Here is a tiny trained network, its code and every weight. The questions are about switching its units off for an input and a class, where a switched-off unit gives its printed mean instead of its output.

import numpy as np


def w(rows, s, z=0):
    codes = np.array(rows[::2]) - 128.0
    scale = np.full(codes.shape[1], s)
    scale[-1] = z or s
    return codes * scale


def f(y):
    return y / 2 * (1 + np.tanh(0.7978845608 * (y + 0.044715 * y**3)))


def log_softmax(a):
    a = a - a.max(-1, keepdims=True)
    return a - np.log(np.exp(a).sum(-1, keepdims=True))


def net(x, mask):
    res = np.array(x, float).reshape(1, 5) / 4 @ E
    y = f(res @ A[0][:, :-1].T + A[0][:, -1])
    res = res + np.where(mask, y, B[0][:, -1]) @ B[0][:, :-1]
    return log_softmax(res[-1] @ U[:, :-1].T + U[:, -1])


A, B = {}, {}
E = w([
[72,188,134,118,13,218,158,183,123,65,153,61],'x0',
[12,112,85,130,112,123,90,172,223,89,108,152],'x1',
[69,156,254,207,115,143,69,77,108,109,82,148],'x2',
[144,187,16,126,80,179,113,91,35,184,193,190],'x3',
[100,181,85,66,137,132,131,63,124,204,18,100],'x4',
],0.0099)
A[0] = w([
[128,148,158,254,138,129,100,23,35,130,153,190,167],'N1',
[145,57,159,146,173,83,112,87,112,201,180,194,183],'N2',
[135,198,73,89,70,153,123,96,121,189,128,158,24],'N3',
[131,84,64,107,131,151,105,100,214,169,137,161,207],'N4',
[138,135,125,115,162,148,197,161,171,146,108,72,21],'N5',
[192,132,99,108,113,147,200,124,68,59,226,139,160],'N6',
[129,167,93,129,106,103,109,160,181,142,107,169,64],'N7',
[100,145,36,127,148,158,142,173,142,116,161,129,122],'N8',
[142,118,19,83,69,110,149,209,139,116,200,163,133],'N9',
[72,95,59,96,113,112,166,140,204,120,107,187,182],'N10',
[106,103,78,84,87,75,61,155,195,122,112,142,170],'N11',
[152,191,118,100,100,208,121,91,32,174,92,117,188],'N12',
[163,101,135,101,135,168,180,205,23,136,202,106,195],'N13',
[129,92,221,169,139,138,150,142,184,96,147,102,176],'N14',
[107,75,229,247,149,64,67,223,124,36,140,118,198],'N15',
[98,240,103,111,68,108,104,56,16,148,159,105,164],'N16',
[84,182,89,80,80,175,168,130,162,108,104,45,3],'N17',
[105,182,109,175,87,143,69,171,132,99,147,199,69],'N18',
[150,145,150,76,164,79,163,113,150,178,133,90,146],'N19',
],0.0088,0.004)
B[0] = w([
[184,72,107,39,85,64,152,63,110,199,85,234,221],'N1',
[146,149,88,123,181,53,104,101,87,63,140,159,206],'N2',
[101,140,198,119,132,125,85,142,142,106,174,149,194],'N3',
[117,161,143,200,163,82,134,153,137,68,131,92,181],'N4',
[120,122,145,130,79,170,161,91,117,127,95,147,149],'N5',
[29,166,78,190,81,116,167,97,116,105,61,155,230],'N6',
[97,143,142,134,138,120,108,116,127,91,155,108,142],'N7',
[188,69,115,150,182,84,73,111,87,78,160,121,187],'N8',
[201,69,83,123,119,55,110,68,49,155,112,195,237],'N9',
[103,176,140,154,120,99,136,147,141,69,159,71,192],'N10',
[81,134,133,162,146,97,133,107,180,69,106,69,181],'N11',
[111,119,160,96,70,175,173,89,91,139,132,161,223],'N12',
[63,129,108,188,90,161,196,73,139,83,26,127,222],'N13',
[89,126,176,96,137,142,156,115,151,161,145,173,203],'N14',
[139,92,228,55,62,140,198,148,175,199,133,173,252],'N15',
[110,94,182,106,77,254,108,111,98,191,148,117,230],'N16',
[177,144,80,122,182,64,122,115,70,130,150,137,185],'N17',
[93,141,178,144,120,175,96,146,156,109,171,68,174],'N18',
[91,151,119,181,154,134,153,114,127,81,137,107,168],'N19',
],0.0084,0.016)
U = w([
[89,122,239,125,66,150,184,153,253,122,115,108,162],'0',
[182,54,147,90,16,128,183,53,79,164,80,229,136],'1',
[80,164,70,218,115,109,159,108,137,57,92,48,147],'2',
[197,87,43,109,137,189,69,231,215,188,123,144,1],'3',
[255,81,91,114,197,23,126,102,106,92,108,165,148],'4',
[190,98,151,77,125,149,64,123,74,109,205,94,104],'5',
[171,131,169,95,80,206,92,240,139,170,104,66,65],'6',
],0.0078,0.0061)

Each question gives the input, the list of numbers given to net, and the class t.
The units are the neurons (one row each of A and B). Each row of codes is followed by its name. A weight is (code - 128) times the scale printed after its matrix; where a second scale follows, it is the last column's (A, B and U).
mask holds one flag per neuron, in row order. A switched-off neuron (its flag False) gives its mean, the last column of its row in B, instead of its output. The means were averaged over made-up inputs and are rounded, as every weight is.
A unit's drop is (log p(t) with every unit on - log p(t) with that unit switched off) / (log p(t) with every unit on - log p(t) with every unit switched off).
The circuit of an input: a set's keep is (log p(t) with only the set's units on - log p(t) with every unit switched off) / (log p(t) with every unit on - log p(t) with every unit switched off). Starting from the 12 units with the biggest drops (on a tie, the unit counted first), units are removed one at a time, each time the one whose removal leaves the highest keep (on an exact tie, the one counted first), for as long as the keep stays at least 0.8.
circuit, biggest first: the units of the circuit, biggest drop first
most important unit: the unit with the biggest drop
k most important neurons: the k neurons with the biggest drops, biggest first
drop when u is switched off: that unit's drop, to one decimal
input [-4,-5,3,-4,3], class 4: circuit, biggest first => N16, N2
input [-2,5,-8,2,3], class 4: most important neuron => N9
input [-2,-5,-1,-8,8], class 0: 2 most important neurons => N9, N1
input [-4,-2,-7,2,8], class 2: circuit, biggest first => N1, N15
input [4,3,-7,-1,-6], class 2: circuit, biggest first => N1, N6
input [-2,-8,-7,-7,-3], class 2: 2 most important neurons => N1, N19
input [-7,3,-3,-2,0], class 2: 2 most important neurons => N1, N9
input [0,6,-6,1,-6], class 2: 2 most important neurons => N1, N10
input [-4,4,7,-4,-2], class 0: 2 most important neurons => N9, N12
input [-2,5,-7,6,-5], class 4: 2 most important neurons => N9, N8
input [8,2,-8,-7,7], class 4: 3 most important neurons => N17, N6, N13
input [-4,7,-7,4,8], class 4: 4 most important neurons => N9, N8, N6, N13
input [6,5,8,2,-3], class 0: 2 most important neurons => N18, N9
input [0,1,4,-3,-7], class 0: circuit, biggest first => N9
input [-6,8,3,4,-7], class 0: 2 most important neurons => N15, N18
input [-5,-6,-7,-1,2], class 4: drop when N2 is switched off => 0.4
input [-8,4,-2,8,-3], class 4: drop when N14 is switched off => 0.0
input [-6,5,-8,-7,-8], class 0: drop when N1 is switched off => 0.4
input [-2,7,0,7,-1], class 5: drop when N6 is switched off => 0.2
input [3,4,1,-2,3], class 2: most important unit => N15
